Each row comes from the steps of one walk. Every step used is in the known rows, and no mark comes twice. Write the walk behind each row, first mark first.
Each row is shifted at random along 5 fixed directions that mean nothing.
Known rows:
zaso/finum/vovem/zilon/bupif/sobobap/benomut/simol: [ 255  104  -84  348 -393 -117  407   36 -192  225  292   21  253  243
   44  -31  -74  -50  159  -72  103  -91   10  132   23  212  -79 -122
   10 -260  -86 -362  104  297 -292  150   15 -564   54  298   62   74
 -194]
bupif/zilon/benomut/sobobap: [-213  192 -135   24  -56  -84  347  -67   55  130  251  -97  138  132
   11  151   59  -77  166 -119 -292 -155    4   14  159  299    3   28
  -38 -102 -109 -141  -47    8  -36  117   83 -211  -84   53   62  -43
   92]
sobobap/zilon/simol/vovem: [ -41  270  -43 -117 -215 -374  160  132  128  247   20 -290   27  153
   -2  106 -155 -319  -45 -158 -385  218  114  100  139  271 -160   65
  -70  316  -81 -156 -115   21  -81  154  224 -214 -169    0 -106  -45
 -177]
finum/benomut/sobobap/zilon/vovem/zaso: [-482    5 -508   74 -384   91  176  -37  -80  280  200  -57  229  356
  222   -2  191 -102  201 -154    4   -6 -190  157   73  509  -86   26
  119 -214 -254 -177  -10 -271  -33  191   63 -281   85  121   94  152
   16]
simol/benomut/zilon/zaso/sobobap: [-503  -73 -201  -75  -60 -167  330 -142   72  194  235 -163  177  185
 -114  -67  207 -136  138 -133 -381 -178  -10 -105  113  105   30   73
   62  142 -286 -101  -20  -35 -195  414   90   97   50  264  223  102
  -13]
sobobap/zilon/bupif/zaso/finum/vovem/benomut: [-488  -65 -214   77    1   57  224  -36   -2  327 -103   46  172  220
  157  230  192    3  163   -3 -279  111 -170 -136  297  256    5   74
   18   28 -647 -278  183    7   39  332   21  -87    6  434  211  311
   66]
vovem/zaso/sobobap/benomut: [-467  262 -140  -85 -158  -74  -14   74   21  125 -165 -100  -71  198
  -80   80   51 -215   83 -161 -255  -97  -36  164   97  146 -164   -2
  -44  134  -98 -119   28 -174 -193  200  -20  -63 -111 -105  173  -25
   22]
simol/zilon/zaso/sobobap/benomut: [-165  242 -300  -52 -149 -164  164  -16  211  409  122   40  129  226
 -132  101  -57 -200   54 -169 -269 -254   25   82   58  232 -247  205
  -93  241 -160 -225  116   34 -216  307   -6 -260 -157 -115   55  -70
 -126]
benomut/zilon/vovem/zaso: [ -92  352 -115 -257 -342 -227   82  143   18   90   12 -155  -14  223
   98   65 -183 -431   40 -144 -310  237  115  351  -17  220 -156    8
 -110   31   18 -100  -89 -294  -88  -29  273 -120 -246   -8   38  -35
 -108]
benomut/simol/sobobap/zilon/bupif/zaso/finum: [-389  181 -100  -44   43  -69  114  -45  157  235  148   65  113  163
   99  205   25 -170  250    3 -321   72  113 -204  254  258  138  155
  -62  254 -596 -145   88  104 -108  224  -16 -147 -128  277  170   18
   35]
finum/vovem/zaso/sobobap/benomut: [-289  104 -145  215 -286  -62  252   78 -156  135 -126 -208   35  314
   49  -46   18 -210   76 -219  -91   44 -118  242   65  256 -119 -156
   24  -79  -37 -207   66 -140 -139  208   36  -97   45  128  182  179
 -115]
zilon/benomut/sobobap/simol/vovem/zaso/finum/bupif: [-184   95  -37  -15 -303   -8  341   22 -195  263  250  -24  288  281
  146   -6  216   34  244  -97  -98  -77 -104  112  149  340  -76 -181
   91 -158 -174 -270  -58 -172 -191  214   18 -482   81  134  220  170
  -52]
sobobap/simol/benomut/zilon/vovem/zaso: [ -70  128 -161  102 -426  -24  358   68  -69  443  294 -261  209  427
  240   37  -40 -275   38 -189 -184    2  -45  194   25  409 -147  -52
  -33 -156  -32 -360 -234 -149 -114   97  134 -369  112  259  105   61
 -103]
finum/bupif/zaso/sobobap: [-299   -1 -189   63 -185  -56  142 -137  122  274   10  175  133  240
 -106  -12  194 -206  248 -305  -16   42   59 -103   44  405    2    0
   52   67 -365  -85  211  -54 -258  249 -225 -292  -46  158   32   18
   52]
zilon/simol/sobobap/benomut: [-138  257 -146  -55 -104 -204   76   43  116  277  189 -108   19  171
  -73  128 -104  -98   19  -95 -174 -264   71  -15  125  267  -59    8
  -40  164  -37 -166 -116   66 -235  187   20 -265  -60 -118   26 -206
  -13]
zilon/simol/vovem/benomut/sobobap: [-148   38 -122 -224  -21 -147  331 -130    8  257  351  -83  161  270
   21  269  182  157    4   36 -385 -219 -232   73  230  314 -193   74
  -35   28 -113 -153 -180  -57  -25  266  291 -182  139  105  163   43
  -53]
vovem/zilon/simol/benomut: [ -65   71 -126 -108 -212 -294  173   -9  -29  193  225 -242   15  101
 -154  -62  -37 -125  -16 -171 -158  -23  138   12   26  161   91  -75
    0  142   13  -88 -190   23 -301  235  150 -141   23   28  -16  -90
 -138]
vovem/zilon/sobobap/benomut/simol: [-759  266 -149 -120 -137 -225 -171   58  -62  104  -10 -166 -202   72
  105  161   -7 -163  106  -88 -335  -83  190   32  191   -6   33   10
   22  233 -188  -93  -92  -46 -142  124   96   63  -39   49  241   -8
  -19]
finum/vovem/zaso/sobobap/simol/zilon: [-213   68 -121  -90  -28 -270  131  -15   23  188 -102 -103  -57  213
 -166   65  -19 -162  -38  -78 -525   72   65   66  185  144 -110    1
 -130  349 -192 -192   44    6  -61  373   62  168  -95   32  141    6
 -175]
benomut/zilon/bupif/zaso/sobobap: [-369  325  167 -142  122 -327  152   45   85 -147   -8 -123  -20  122
   86  161 -128 -398  172  -63 -622  290  169  165  159  155  110  121
 -210  305 -216   12   69  -53  -88   99  144  113 -231  193  164   33
  -28]
vovem/benomut/sobobap/zilon: [-378   47 -228 -173   30  -47  113 -161   -5  -31  182 -112   44  143
  -51  159  145  -99  143  -45 -371   11 -111   -3  228  250  -87   86
  -61   15 -247  -36  -47  -61   -6  261  141   21  -21  146   27   33
   75]
vovem/benomut/zilon/zaso/finum/bupif/sobobap/simol: [-547  -70  -35  -56 -188 -102  226 -113 -185  162  272  142  238  192
   75   35  215 -154  312   22 -328   19   -8   89  178  226   63   21
   -1   57 -333 -142   59  -47 -262  289    1 -202  -58  279  186  135
   53]
vovem/zilon/zaso/finum/bupif: [-314   -4  140 -281   61 -308  170  -95 -155  -58   21   88   89   75
 -150   78  166 -170   54  100 -520  235   22  180  226 -100   39  -94
  -92  154 -118   -2   60 -118 -246  291  213  118 -227   69  188   90
 -134]
benomut/simol/vovem/zaso/finum/sobobap/zilon/bupif: [-119  113 -335  -52 -494  -61   61  -26   90  306  277   72  219  102
  -82 -147  154 -143  237 -208   92   47  150  -84   60  249 -236   27
   74  105 -454 -262  172   53 -227  228  -39 -538  -78  126  -12   42
 -142]
zaso/finum/vovem/zilon: [ 210  -72 -247  175 -367  -51  370  -56 -103  295   49   28  180  293
 -113  -97   44  -68  -12 -136   36   46 -105   90   41  212 -118 -212
   97 -219 -159 -235  124    9 -143  268   93 -274   -2  268   26  155
 -174]
bupif/benomut/sobobap/simol/zilon/vovem/zaso: [-437   98 -203   87 -193  -98  252   54 -198  263  211 -163  200  428
  245  106   75  -73  111  -66 -363  -35 -120  204  162  376   25  -21
  -55   18 -108 -238 -161 -197  -97  247  153 -130   63   73  255   38
  -68]
zilon/vovem/zaso/finum/bupif/sobobap/simol/benomut: [-396   28  138  -59 -114  -85  293    3 -259  199   81  -28  266  301
  149   98  258   -1  151   52 -290  -33 -162  101  153  222  -16 -133
   23  -53 -138 -228 -142 -114 -347  259   27 -293   39  120  257    0
   14]
sobobap/benomut/zilon/simol/vovem: [ 429  252 -230  146 -591 -263  298  155  100  520  350 -231  178  223
  -30  -93 -248 -302   37 -326   55 -107  196   94  -86  367 -268   -6
    2  -53   53 -387  -89  176 -220   65   52 -668  -13  107 -198  -58
 -189]
bupif/sobobap/zilon/benomut/simol/vovem/zaso: [-358  101 -237   -6 -372 -100  224   46   43  309  171 -177  106  197
  108   44  157 -122  228 -173 -174  -65   18   -7  126  272  -41  101
   56   74 -250 -235  -83   14 -134  220   71 -300   55  161  127   57
  -55]
sobobap/simol/vovem/zaso/finum/benomut/zilon: [ 186  -31 -197  140 -518 -109  290   84 -101  433  213 -121  198  262
  -66 -201   -6 -223   81 -132 -125   86    7  108   26  171 -202 -155
   24  -99 -191 -366   15   77 -180  263  -27 -391   21  312   15  120
 -119]
benomut/sobobap/simol/zilon/vovem/zaso/finum/bupif: [-346  -42  -47  -98  -57 -158  285 -117 -298  127  238   41  293  306
  130   15  293  -10  129   66 -360  106  -67  116  229  278  111  -86
    9    7 -191 -195  -66 -209 -186  331  151  -74   28  141  212  145
 -112]
sobobap/benomut/zilon/bupif/zaso/finum/vovem: [ 243   56  134  163   50 -312  355   92  -57   93   -2 -117  129   65
  -94   27  -99 -204   74    7 -437   96  160  -82  192  -98   -6 -119
 -125  -54 -222 -346  132  357  -91  230   11  -41 -124  379   74  132
  -46]
zaso/sobobap/benomut/simol/vovem/zilon: [-358  126 -176   47 -263  -81  191   -8  -24  445  107 -159   75  351
   93  198  150  -14   23 -121 -246 -177  -93   81  135  220 -271   66
   50   35 -170 -304  -96   -8 -130  199   66 -265  160  198  262   96
 -172]
vovem/zilon/benomut/sobobap: [   0  276 -170 -175 -225 -251  126   40  -32 -139  197 -181  -23   54
  -93 -100 -133 -199  133 -203 -121   20  187  178  -30  171   96 -113
    3  -27   77   44  -68  -95 -208   96  151 -167 -152  -86  -30  -69
  -66]
sobobap/benomut/zilon/simol/vovem/zaso: [-530  175 -122 -110 -368 -345   11  209 -144  166  -10 -404  -60  115
  145 -102  -19 -286  127 -182 -286  137  201  132   92  115   98  -25
   33  221  -70 -151 -196 -194 -157  131  200   18   12   75  161  137
 -103]
benomut/simol/sobobap/zilon/zaso: [-499   24 -202 -111  -17 -251  112 -109  144  105  199 -130   22  135
  -64   39   54 -301  125  -63 -428   96  153 -129  235  123  129  111
  -31  344 -346  -21  -22   37 -105  328  132  171 -117  164  112    2
  -52]
bupif/zilon/zaso/finum: [-436  -64 -139   80  -53  -69  382 -113   67  367   23  101  235  216
  -58  119  254 -131   50    7 -417  -34 -115  -34  261  114   20   52
    6   85 -373 -188  124  -24  -69  343  107  -16 -160  192  188  140
   71]
bupif/zilon/zaso/sobobap/simol/vovem: [-429  116 -136   51 -192 -254  291   50  231  453  -43 -131  137  276
    2  111   24 -295  -10 -176 -497   60   73   47  142  269  -96  139
  -27  402 -307 -207   54   30  -86  303   51 -129 -198   99  118   46
   -8]

Which walk is each row?
[  63   93  -32  102 -144 -129  239  -79   58  381  390   36  172  251
  107  265   94  -32  101  -68 -267 -106   49   45  184  208 -304   74
 -179  -49 -148 -371    1  265 -101   80   -6 -500  130  215  152   16
 -198]
finum/sobobap/benomut/simol/vovem/zilon/bupif/zaso
[-259  294  -26  -65 -318 -160   98  210  -81  265  -25 -124   17  222
  144   53 -146 -207   53  -39 -305  103  -58  304  111  143 -205 -121
  -31  177 -161 -200    6  -89 -170  181  102 -303 -135   55  181   48
  -82]
zilon/sobobap/simol/vovem/zaso/finum/benomut
[-372   15    4 -342 -118 -256  101   -1  -45  295   99   -6  132  105
  -42  121  127 -134  126   40 -540   96   77   -7  211    1 -189   30
  -35  230 -384 -226   -9  -37 -159  300   94 -100 -142  228  189  125
  -38]
sobobap/simol/vovem/benomut/zilon/zaso/finum/bupif
[-321  311   80   40 -426  -97  161  230 -209  294   78  -74  154  274
  212   72 -105 -203  222 -153 -138  127  -32  310   75  285 -177 -184
  -32   84 -157 -263   23 -118 -329  133   30 -558 -128  122  202   18
  -81]
zilon/sobobap/simol/vovem/zaso/finum/bupif/benomut
[-209  182 -322  152 -551   12  265  103 -157  236   94  -45  168  351
  232 -155 -192 -284  257 -264  144  125  -21  272  -61  502  -33 -160
  130  -95 -268 -100  108 -255 -109  110   72 -421  -82  126  101  269
  -74]
zilon/zaso/finum/vovem/benomut/sobobap/simol
[  75  106 -211  205 -439 -125  314  -57 -196  313  476 -108  230  344
  144  -66   60 -233   58 -192   -4   25   45  270   26  357 -198  -50
  -62 -160  112 -352  -66  -16 -231   91  101 -466  124   78   13   29
 -332]
finum/sobobap/benomut/simol/zilon/vovem/zaso
[   2   20   43  294 -172 -117  368  -32  -70  334  275   -4  303  249
  111   18  207  -49  163  -81 -137  -47    1  -91  200  148 -146  -86
    6  -88 -293 -378   95  257 -193  202  -82 -493  136  334  172  158
 -126]
zilon/bupif/zaso/finum/sobobap/benomut/simol/vovem
[-372   33  109 -138 -107 -147  325    8 -314  166  254  -16  265  221
   49  133  264  158  241   61 -318  -80 -176  151  223  218  -58 -139
   -1  -25 -150 -180  -99 -145 -243  259  169 -251   49   79  339   78
  -76]
zilon/simol/vovem/zaso/finum/bupif/benomut/sobobap
[-198   29  -79  103 -365  -17  357   53  -64  571  142  -10  286  210
   53   60  219  -44  144 -139 -141   -7    5   -7  160  296  -83  -81
   50  -42 -287 -443   12    7 -210  237  -81 -528  -35  212  115  111
    3]
sobobap/simol/vovem/zaso/finum/bupif/zilon/benomut
[  14  125 -138  133 -113 -160  288   58   51  375  169   -8  171  278
 -142  156  -91  -21   27  -84 -364 -136  -34   84  153  247 -238   29
 -203  193 -211 -419  124  213 -168  389  -32 -262  -60  117  147  -79
 -166]
finum/vovem/zaso/sobobap/simol/zilon/bupif/benomut
[ -40 -112 -253  143 -149  -91  379  -97  -43  406  352  -65  311  280
  -44   13  188   -8  -12   53 -170  -67  -95 -135  177  209  -61  -49
  145  -90 -332 -337   -8  206 -193  388   17 -254   46  351   45   26
  -77]
zaso/finum/benomut/simol/sobobap/zilon/vovem
[-542  121 -208 -112   44  -81  121  -19   39  412  114  143  181  243
  -42  241  111   77  191   73 -565 -378  -73 -101  286  134 -141  104
  -59  245 -457 -220   22    0  -67  388  -16  -90 -136  -69  337  -45
   48]
bupif/benomut/sobobap/simol/zilon/zaso/finum
[  13  112   64   75 -246 -109  388  -48 -160  192  372  -72  225  278
   44  -14  -43 -237   47  -70 -265   44  -19  319   75  229 -170 -162
 -107   -6   41 -170  -53   -2 -260  158  111 -408  -53   49  106   35
 -247]
vovem/zilon/zaso/finum/sobobap/simol/benomut
[ -26  -51  -47   63 -360 -245  247  -13 -200  223  287   73  195  105
 -247 -144   64 -211  191 -137  -77  114  196   54   21   -2   28 -190
   20   -5 -175 -191  115  135 -437  274  -21 -301 -150  196   76   16
 -167]
vovem/zilon/zaso/finum/bupif/benomut/simol
[-211   54 -195 -172 -441 -231   71   78  -27  427  271  -43  133  106
 -121    2   68  -76  243 -211 -118  -75  172  -16   32  236 -164   -7
  -10   94 -209 -282  -54  -15 -286  192   -2 -388  -29   87   78  -86
  -76]
finum/bupif/benomut/zilon/simol/vovem/zaso
[-244  188  112 -138 -156 -291  248  169 -153   77  -32 -381   11   70
   32    3   58 -251   51  -23 -494  284   96   94  223  -72   24  -91
    6  189 -169 -205 -121  -33 -117  229  249   29 -118  190  174  177
 -174]
sobobap/zilon/benomut/simol/vovem/zaso/finum
